Below is a small trained network, with its code and all its weights. Each question gives an input and a class and asks what happens when units are switched off, that is, made to give their printed mean instead of their output.

import numpy as np


def w(rows, s, z=0):
    codes = np.array(rows[::2]) - 128.0
    scale = np.full(codes.shape[1], s)
    scale[-1] = z or s
    return codes * scale


def f(y):
    return np.maximum(y, 0)


def log_softmax(a):
    a = a - a.max(-1, keepdims=True)
    return a - np.log(np.exp(a).sum(-1, keepdims=True))


def net(x, mask):
    res = np.array(x, float).reshape(1, 2) / 4 @ E
    y = f(res @ A[0][:, :-1].T + A[0][:, -1])
    res = res + np.where(mask, y, B[0][:, -1]) @ B[0][:, :-1]
    return log_softmax(res[-1] @ U[:, :-1].T + U[:, -1])


A, B = {}, {}
E = w([
[179,180,52,160,201,84],'x0',
[254,64,193,21,170,177],'x1',
],0.016)
A[0] = w([
[174,90,174,83,167,155,143],'n1',
[152,150,150,154,131,117,62],'n2',
[64,208,159,155,58,126,236],'n3',
[57,116,106,152,74,166,144],'n4',
[162,79,152,98,118,125,129],'n5',
[116,80,149,148,98,142,44],'n6',
[97,113,166,106,55,132,149],'n7',
[124,133,172,97,88,210,242],'n8',
[143,154,65,170,158,128,148],'n9',
[106,80,169,136,98,177,35],'n10',
[66,81,178,135,5,175,194],'n11',
[178,199,108,125,105,133,162],'n12',
[41,152,104,201,141,131,100],'n13',
[1,150,129,162,49,116,255],'n14',
[181,46,125,76,146,161,138],'n15',
],0.013,0.0043)
B[0] = w([
[162,110,104,180,87,232,217],'n1',
[96,131,138,127,145,122,133],'n2',
[7,119,64,159,147,66,215],'n3',
[90,146,65,141,191,96,191],'n4',
[106,120,135,183,104,159,182],'n5',
[94,148,179,113,121,110,151],'n6',
[114,66,174,87,156,28,179],'n7',
[161,32,151,32,115,112,192],'n8',
[136,188,86,116,166,93,184],'n9',
[125,112,163,54,132,105,167],'n10',
[108,66,154,95,138,3,224],'n11',
[136,154,146,104,172,109,159],'n12',
[74,91,57,141,42,181,218],'n13',
[67,108,64,133,168,118,253],'n14',
[116,139,118,131,97,188,219],'n15',
],0.011,0.024)
U = w([
[111,92,148,81,166,71,93],'0',
[186,211,122,125,249,95,225],'1',
[159,109,128,129,103,206,238],'2',
[72,122,62,210,69,112,64],'3',
[157,88,183,96,53,107,3],'4',
],0.014,0.0049)

Each question gives the input, the list of numbers given to net, and the class t.
The units are the neurons (one row each of A and B). Each row of codes is followed by its name. A weight is (code - 128) times the scale printed after its matrix; where a second scale follows, it is the last column's (A, B and U).
mask holds one flag per neuron, in row order. A switched-off neuron (its flag False) gives its mean, the last column of its row in B, instead of its output. The means were averaged over made-up inputs and are rounded, as every weight is.
A unit's drop is (log p(t) with every unit on - log p(t) with that unit switched off) / (log p(t) with every unit on - log p(t) with every unit switched off).
The circuit of an input: a set's keep is (log p(t) with only the set's units on - log p(t) with every unit switched off) / (log p(t) with every unit on - log p(t) with every unit switched off). Starting from the 12 units with the biggest drops (on a tie, the unit counted first), units are removed one at a time, each time the one whose removal leaves the highest keep (on an exact tie, the one counted first), for as long as the keep stays at least 0.8.
circuit, biggest first: the units of the circuit, biggest drop first
most important unit: the unit with the biggest drop
top k neurons: the k neurons with the biggest drops, biggest first
drop of u: that unit's drop, to one decimal
input [-5,8], class 4: most important unit => n8
input [-2,1], class 4: circuit, biggest first => [n14, n3]
input [-3,-2], class 0: circuit, biggest first => [n1, n11]
input [-3,6], class 2: top 2 neurons => [n1, n15]
input [-8,-6], class 0: top 2 neurons => [n11, n7]
input [2,1], class 1: top 2 neurons => [n13, n1]
input [-4,8], class 2: top 3 neurons => [n1, n15, n5]
input [-5,2], class 4: top 2 neurons => [n14, n3]
input [8,5], class 1: drop of n12 => 0.3
input [-4,6], class 4: drop of n8 => 0.2
input [-8,-5], class 0: drop of n11 => 0.3
